After every row comes roughly how far along a hidden order it lies, from 0 to 9.
[ -1  -7  -1   1  -4  -1   5  -5  -9   0  -2   0  -1  -6  -1 -47   6  -2
  -6   3  -2  -5  -4   5  -6  -1  -5   7  -7  -2   2   6  -3   2 -15   8
   1 -11   4 -10   3  -2 -14  -8  -8  -3  -2   0   5]
2
[  2 -17  -2   2  -6  -2   2  -8 -17   2  -3  -1   1 -11   0 -63  -9  -1
 -11  21  -4 -10 -12   9  -7  -1  -1   9  -7  -6   0  15  -4   7 -34  21
   2 -12  13 -33 -12  -7  -4  -9 -14  -9  -7   0   2]
0
[ -1  10   1  -2   7   2  -3   3 -14  -3   1   1   1   4  -1  21  -2   1
   4 -17   3   9   3  -5  -7   0  -3  -1   4   4   1  -8  -1  -3   9 -11
  -5   7  -3   6   4   5  -2   1   9   6   6   0   4]
7
[  1 -11  -2   2  -5  -1   5  -7  -8   1  -2  -1   1 -10   0 -59  -3   0
  -9  19  -4  -7 -11   7  -7  -1  -2   7  -7  -5   0  13  -4   6 -25  19
   2 -15  11 -27  -3  -5  -5  -9 -13  -7  -5   0   2]
1
[ -2   3   2  -3   6   2   2  -3 -14  -2   0   1   0   0  -2  -7   4   0
   1  -3   0   9   0  -4  -9   0  -6   0  -3   1   1  -3  -2  -2  -8   4
  -1   2   2 -11   6   4  -8  -4  -3   0   4   1   7]
5
[ -1   6   1  -1  -1   1   0  -1 -16  -3  -1   1  -1   2  -1  -1   5  -1
   3 -16   2   5   2  -2  -8  -1  -5   2   3   3   2  -7  -1  -3   7  -7
  -5   1  -4   8   6   4 -10  -2   5   4   5   0   5]
6
[ -1  -1   1  -1   1   1   4  -3 -15  -2  -1   0   0  -2  -2 -38   8   0
  -1  -3   0   2  -1   0  -3  -1  -6   4  -4   1   2   0  -3  -1  -6   4
  -1  -2   3 -11   5   0 -15  -7  -6  -1   2   0   6]
4
[ -1  16   2  -3   5   3  -4   4  -7  -4   3   1   1   7  -1  49  -4   2
   9 -18   4  13   7  -7  -2   1   0  -5   7   4   1 -14   1  -4  22 -13
  -3  12  -6  16   5   8   2   6   9   8   8   0   3]
8
[ -1   4   3  -4   4   2  -4   1  -7  -2   2   2  -2   3  -5   7 -15  -1
   4 -12   7   9   4  -7   2   1  -2  -5   5   3   3  -7   0  -1   6   3
  -4  12  -9   7   5   5  -3  -1   4   3   0   2   4]
6
[ -1   7  -1  -1   0   3  -2   0 -18  -3   0   1   1   3   1  15   4   2
   4 -20   2   8   2  -2 -11   0  -5   1   3   3   1  -5  -1  -5   8 -21
  -5   4  -2   5   4   4  -6  -3   6   5   8  -1   5]
6
[  0  -5   0  -1   2   1   4  -5 -13   0   0   0   0  -6  -2 -42   1   0
  -6  14  -2   3  -4   0  -7   0  -4   3  -6  -2   0   7  -3   1 -20  16
   3  -4   5 -21   5  -1  -7  -7 -12  -5  -3   0   6]
3
[ -2  17   1  -2   5   3  -3   7  -1  -3   2   1   0  11   0  63   9   2
  10 -32   4  12  10  -8  -5   0  -2  -5   7   6   1 -13   2  -6  27 -25
  -5  11 -10  28   6   6   3   7  15  10   9   0   2]
9
[ -1  11   2  -5  11   4  -5   4  -8  -3   3   1   2   6  -2  54  -3   4
   8 -12   5  17   4  -9  -4   2   0  -6   6   4   0 -13   0  -5  14 -11
  -3  14  -4   1   4   9  10   6   7   5   6   0   5]
8
[ -1   2   1  -2   3   2   2  -1 -12  -2   0   1   0  -2  -2 -21   2   0
   1 -16   1   8   1  -6  -6   0  -5   1   0   1   2  -4  -2  -2  -3   0
  -3   2  -1  -2   6   4 -10  -9  -3   1   3   0   7]
5
